Here is a tiny trained network, its code and every weight. The questions are about switching its units off for an input and a target symbol, where a switched-off unit gives its printed mean instead of its output.

import numpy as np


def w(rows, s, z=0):
    codes = np.array(rows[::2]) - 128.0
    scale = np.full(codes.shape[1], s)
    scale[-1] = z or s
    return codes * scale


def f(y):
    return np.maximum(y, 0)


def softmax(a):
    e = np.exp(a - a.max(-1, keepdims=True))
    return e / e.sum(-1, keepdims=True)


def log_softmax(a):
    a = a - a.max(-1, keepdims=True)
    return a - np.log(np.exp(a).sum(-1, keepdims=True))


def net(x, mask):
    ids = ['ΛΞΠεζω'.index(c) for c in x.split()]
    T = len(ids)
    res = E[ids] + P[:T]
    q, k, v = (res @ M[0].T for M in (Q, K, V))
    z = softmax(np.where(np.tri(T) > 0, q @ k.T / 2**0.5, -1e9)) @ v
    res = res + np.where(mask[0], z, O[0][:, -1]) @ O[0][:, :-1]
    y = f(res @ A[0][:, :-1].T + A[0][:, -1])
    res = res + np.where(mask[1:9], y, B[0][:, -1]) @ B[0][:, :-1]
    return log_softmax(res[-1] @ U[:, :-1].T + U[:, -1])


Q, K, V, O, A, B = {}, {}, {}, {}, {}, {}
E = w([
[136,102,118,64,163,185,64,126],'Λ',
[180,134,90,182,189,116,116,86],'Ξ',
[101,127,86,101,209,117,185,203],'Π',
[115,106,53,59,137,53,130,120],'ε',
[63,107,4,53,89,106,181,100],'ζ',
[120,108,132,33,174,113,217,142],'ω',
],0.022)
P = w([
[169,37,117,194,79,129,127,189],'0',
[192,254,114,93,105,104,184,50],'1',
[41,183,113,136,102,166,128,53],'2',
[202,185,69,201,170,96,115,17],'3',
[30,74,49,118,147,84,177,81],'4',
[112,87,119,93,63,113,91,101],'5',
[135,91,174,247,129,223,158,168],'6',
],0.008)
Q[0] = w([
[53,35,111,254,72,82,25,115],'H1',
[61,211,196,136,55,212,117,116],'H1',
],0.005)
K[0] = w([
[132,209,156,44,185,99,105,69],'H1',
[133,254,119,74,111,55,129,47],'H1',
],0.0055)
V[0] = w([
[175,146,179,105,138,126,222,90],'H1',
[184,93,153,91,142,55,73,2],'H1',
],0.008)
O[0] = w([
[144,36,255,91,196,77,226,89,196],'H1',
[173,7,156,174,118,119,187,230,1],'H1',
],0.0087,0.0053)
A[0] = w([
[232,66,92,174,168,196,140,19,182],'N1',
[138,172,126,155,136,67,151,40,118],'N2',
[156,197,33,165,53,249,55,128,2],'N3',
[88,138,81,68,102,166,110,106,55],'N4',
[188,202,43,163,196,142,150,169,51],'N5',
[174,94,134,135,138,186,98,92,110],'N6',
[13,84,81,164,175,254,167,98,192],'N7',
[135,69,80,70,114,101,65,232,193],'N8',
],0.007,0.002)
B[0] = w([
[96,62,156,114,81,113,121,194,191],'N1',
[167,187,201,72,195,118,88,117,220],'N2',
[76,190,82,126,139,168,115,97,168],'N3',
[112,134,158,157,163,130,168,82,224],'N4',
[33,121,127,94,1,142,81,114,211],'N5',
[160,170,195,148,147,122,154,125,147],'N6',
[75,69,209,131,176,46,163,139,254],'N7',
[185,165,91,214,173,98,155,92,175],'N8',
],0.0087,0.0069)
U = w([
[130,156,115,141,149,197,122,59,116],'Λ',
[142,84,205,133,137,112,228,85,111],'Ξ',
[133,96,85,116,36,104,145,172,252],'Π',
[2,102,138,128,109,124,126,146,56],'ε',
[106,100,29,140,68,197,193,95,115],'ζ',
[177,111,54,138,123,49,162,151,176],'ω',
],0.007,0.0029)

Each question gives the input, a string of symbols that net reads in full, and the target symbol t.
The units are the heads (2 rows each of Q, K, V and O) and the neurons (one row each of A and B). Each row of codes is followed by its name. A weight is (code - 128) times the scale printed after its matrix; where a second scale follows, it is the last column's (O, A, B and U).
mask holds one flag per unit, heads first, then neurons. A switched-off unit (its flag False) gives its mean, the last column of its rows in O or B, instead of its output. The means were averaged over made-up inputs and are rounded, as every weight is.
A unit's drop is (log p(t) with every unit on - log p(t) with that unit switched off) / (log p(t) with every unit on - log p(t) with every unit switched off).
The circuit of an input: a set's keep is (log p(t) with only the set's units on - log p(t) with every unit switched off) / (log p(t) with every unit on - log p(t) with every unit switched off). Starting from all 9 units, units are removed one at a time, each time the one whose removal leaves the highest keep (on an exact tie, the one counted first), for as long as the keep stays at least 0.8.
circuit, biggest first: the units of the circuit, biggest drop first
unit that matters most: the unit with the biggest drop
top k neurons: the k neurons with the biggest drops, biggest first
drop when u is switched off: that unit's drop, to one decimal
input ω ω ω ε, target Ξ: unit that matters most -> H1
input Π ζ Π Π, target Λ: top 2 neurons -> [N2 N1]
input Ξ Π ω ε Ξ Π, target ω: circuit, biggest first -> [N8 H1]
input ε ω Ξ Ξ, target Π: circuit, biggest first -> [N1 H1 N5]
input Π ζ Ξ, target ε: circuit, biggest first -> [N1 N5]
input Π ω Π ζ, target Λ: circuit, biggest first -> [H1 N2]
input Π ω Λ, target Ξ: circuit, biggest first -> [H1 N5 N7]
input Ξ ω ζ ω ζ ε, target ω: circuit, biggest first -> [N8 H1]
input ε ζ ε Ξ, target Π: circuit, biggest first -> [H1 N1 N5]
input ε Ξ ω ζ Λ, target Ξ: drop when N5 is switched off -> 0.2
input ω ω ω Ξ, target Ξ: drop when N1 is switched off -> 0.1
input Π Π Ξ, target ε: drop when N2 is switched off -> -0.2
